Below are the code and all the weights of a small trained network. Each question names an input and a class and asks about switching units off, where a switched-off unit gives its printed mean instead of its output.

import numpy as np


def w(rows, s, z=0):
    codes = np.array(rows[::2]) - 128.0
    scale = np.full(codes.shape[1], s)
    scale[-1] = z or s
    return codes * scale


def norm(h):
    return h / np.sqrt((h * h).mean(-1, keepdims=True) + 1e-5)


def f(y):
    return np.maximum(y, 0)


def log_softmax(a):
    a = a - a.max(-1, keepdims=True)
    return a - np.log(np.exp(a).sum(-1, keepdims=True))


def net(x, mask):
    res = np.array(x, float).reshape(1, 4) / 4 @ E
    u = 0
    for l in range(3):
        y = f(norm(res) @ A[l][:, :-1].T + A[l][:, -1])
        res = res + np.where(mask[u : u + 9], y, B[l][:, -1]) @ B[l][:, :-1]
        u += 9
    return log_softmax(norm(res)[-1] @ U[:, :-1].T + U[:, -1])


A, B = {}, {}
E = w([
[157,129,155,137,142,53,79,148,123,198,160],'x0',
[219,2,60,130,145,93,169,153,77,53,118],'x1',
[121,123,224,177,176,100,210,92,211,64,183],'x2',
[162,195,98,115,208,133,108,97,96,107,157],'x3',
],0.0088)
A[0] = w([
[239,70,113,218,145,43,208,145,101,70,169,25],'L0N0',
[124,11,182,139,52,82,160,216,154,146,67,58],'L0N1',
[133,165,174,114,168,125,141,117,120,93,146,149],'L0N2',
[194,76,37,138,123,76,129,197,63,96,90,34],'L0N3',
[136,119,140,193,156,79,106,150,112,196,157,2],'L0N4',
[221,51,128,194,159,17,69,161,106,173,184,96],'L0N5',
[122,125,111,118,108,203,170,121,103,31,90,25],'L0N6',
[145,41,171,167,187,38,189,142,184,57,189,75],'L0N7',
[218,159,55,98,254,92,106,81,77,91,199,91],'L0N8',
],0.008,0.0071)
B[0] = w([
[143,72,149,91,213,220,209,128,107,173,183,238],'L0N0',
[203,171,194,196,61,171,110,141,91,109,1,222],'L0N1',
[91,180,88,141,109,112,112,55,110,163,114,182],'L0N2',
[167,82,110,79,151,226,158,101,94,176,194,236],'L0N3',
[100,178,138,49,93,46,110,180,126,102,162,141],'L0N4',
[140,134,161,62,66,64,66,236,152,71,138,233],'L0N5',
[176,180,96,15,43,91,57,196,194,96,141,179],'L0N6',
[69,188,72,125,142,60,145,42,116,162,136,254],'L0N7',
[168,141,192,182,64,149,123,162,98,103,13,229],'L0N8',
],0.0096,0.0079)
A[1] = w([
[148,130,160,210,143,146,124,140,107,58,105,103],'L1N0',
[174,168,99,94,184,121,90,103,120,69,142,155],'L1N1',
[149,146,97,92,105,118,130,74,176,133,198,33],'L1N2',
[190,63,104,137,162,132,162,119,144,101,173,66],'L1N3',
[121,105,143,177,151,62,170,83,143,81,153,2],'L1N4',
[175,99,72,96,99,131,79,153,95,130,113,46],'L1N5',
[125,99,106,139,83,169,134,121,184,84,106,7],'L1N6',
[104,149,158,160,135,183,123,138,153,159,185,62],'L1N7',
[133,131,66,100,118,183,135,128,195,1,138,110],'L1N8',
],0.013,0.0075)
B[1] = w([
[139,124,157,192,88,165,132,108,122,229,81,162],'L1N0',
[130,132,134,156,88,127,118,170,182,132,67,198],'L1N1',
[144,122,133,104,82,96,118,141,85,143,110,155],'L1N2',
[107,60,166,73,152,181,179,154,99,150,142,183],'L1N3',
[96,249,68,134,178,107,148,79,225,124,103,157],'L1N4',
[83,151,57,174,147,106,151,95,146,121,164,255],'L1N5',
[187,119,167,114,139,87,75,176,131,116,101,150],'L1N6',
[146,115,132,74,169,151,172,134,114,203,103,165],'L1N7',
[160,144,168,91,84,58,61,206,133,93,149,209],'L1N8',
],0.013,0.0075)
A[2] = w([
[135,109,160,142,145,77,82,158,136,114,176,113],'L2N0',
[88,136,125,119,159,189,109,74,127,17,188,7],'L2N1',
[99,97,223,228,167,189,12,58,191,31,249,30],'L2N2',
[102,120,90,149,116,153,89,121,114,160,137,99],'L2N3',
[89,147,148,109,150,165,77,133,145,178,142,118],'L2N4',
[84,125,89,121,124,144,87,134,137,127,167,87],'L2N5',
[27,22,223,255,222,225,32,36,219,18,218,13],'L2N6',
[132,146,130,130,118,149,142,122,111,189,96,147],'L2N7',
[124,92,68,151,118,126,113,142,101,127,117,129],'L2N8',
],0.021,0.019)
B[2] = w([
[131,147,113,70,40,121,74,178,146,51,127,152],'L2N0',
[70,206,144,91,16,83,158,171,184,160,118,128],'L2N1',
[234,92,211,12,5,164,234,241,27,238,1,128],'L2N2',
[110,169,148,143,143,92,160,82,179,135,129,162],'L2N3',
[159,95,165,72,141,149,178,152,113,123,132,197],'L2N4',
[105,134,146,146,145,62,106,114,159,125,128,147],'L2N5',
[49,222,11,225,49,21,239,226,224,247,17,128],'L2N6',
[129,99,75,183,123,123,90,124,112,102,138,254],'L2N7',
[99,150,177,129,162,113,147,89,147,152,132,184],'L2N8',
],0.021,0.014)
U = w([
[162,62,117,92,185,151,189,130,92,164,135,131],'0',
[91,183,90,129,173,81,161,93,170,132,146,126],'1',
[160,131,160,74,96,87,87,178,122,124,125,120],'2',
[164,116,149,199,107,153,127,134,102,172,31,119],'3',
[120,104,81,131,119,113,107,127,99,132,167,212],'4',
[45,110,174,135,175,219,22,121,130,100,252,4],'5',
[71,90,180,133,186,203,32,102,145,60,238,4],'6',
[69,85,175,120,188,219,15,90,160,69,221,4],'7',
],0.022,0.019)

Each question gives the input, the list of numbers given to net, and the class t.
The units are the neurons (one row each of A and B). Each row of codes is followed by its name. A weight is (code - 128) times the scale printed after its matrix; where a second scale follows, it is the last column's (A, B and U).
mask holds one flag per neuron, layer by layer. A switched-off neuron (its flag False) gives its mean, the last column of its row in B, instead of its output. The means were averaged over made-up inputs and are rounded, as every weight is.
A unit's drop is (log p(t) with every unit on - log p(t) with that unit switched off) / (log p(t) with every unit on - log p(t) with every unit switched off).
The circuit of an input: a set's keep is (log p(t) with only the set's units on - log p(t) with every unit switched off) / (log p(t) with every unit on - log p(t) with every unit switched off). Starting from the 12 units with the biggest drops (on a tie, the unit counted first), units are removed one at a time, each time the one whose removal leaves the highest keep (on an exact tie, the one counted first), for as long as the keep stays at least 0.8.
circuit, biggest first: the units of the circuit, biggest drop first
unit that matters most: the unit with the biggest drop
top k neurons: the k neurons with the biggest drops, biggest first
k most important neurons of layer l: the k neurons of layer l with the biggest drops, biggest first
input [-7,5,2,3], class 2: circuit, biggest first : [L1N8]
input [-6,2,-6,4], class 1: top 4 neurons : [L1N5 L0N5 L0N3 L2N8]
input [-4,-5,6,-7], class 3: top 2 neurons : [L0N3 L0N0]
input [-8,-8,6,-7], class 0: circuit, biggest first : [L1N7 L2N4]
input [0,2,-4,-3], class 1: top 2 neurons : [L1N5 L0N8]
input [-7,0,-7,-3], class 1: top 3 neurons : [L1N5 L0N5 L2N8]
input [4,0,-1,5], class 3: top 2 neurons : [L0N8 L1N0]
input [-6,-5,-2,7], class 3: top 2 neurons : [L0N5 L1N1]
input [6,2,-6,2], class 1: 2 most important neurons of layer 1 : [L1N5 L1N8]
input [-5,4,-3,4], class 2: top 3 neurons : [L0N6 L1N8 L0N1]
input [1,8,-8,1], class 0: top 3 neurons : [L0N3 L0N7 L1N3]
input [-6,-1,-7,-4], class 1: top 2 neurons : [L1N5 L0N5]
input [6,-6,-4,1], class 0: top 2 neurons : [L2N4 L0N5]
input [5,1,-6,-8], class 3: circuit, biggest first : [L0N1]
input [-8,4,-8,-6], class 1: top 2 neurons : [L1N5 L2N8]
input [1,7,-7,-7], class 0: top 3 neurons : [L0N3 L0N8 L0N7]
input [6,-6,-6,8], class 3: 3 most important neurons of layer 0 : [L0N0 L0N5 L0N3]
input [1,0,4,-2], class 1: top 3 neurons : [L0N7 L1N4 L0N3]
input [-7,2,-1,-7], class 2: 2 most important neurons of layer 0 : [L0N6 L0N8]
input [-3,5,1,3], class 0: unit that matters most : L0N0
input [6,-4,6,8], class 3: 2 most important neurons of layer 0 : [L0N8 L0N6]
input [-7,-3,2,6], class 2: 2 most important neurons of layer 0 : [L0N6 L0N1]
input [3,-4,-2,5], class 3: 2 most important neurons of layer 0 : [L0N0 L0N3]
input [8,6,0,8], class 2: 2 most important neurons of layer 2 : [L2N0 L2N7]
input [-2,0,3,4], class 3: 2 most important neurons of layer 0 : [L0N8 L0N3]
input [6,-6,-6,2], class 0: 3 most important neurons of layer 0 : [L0N5 L0N6 L0N7]
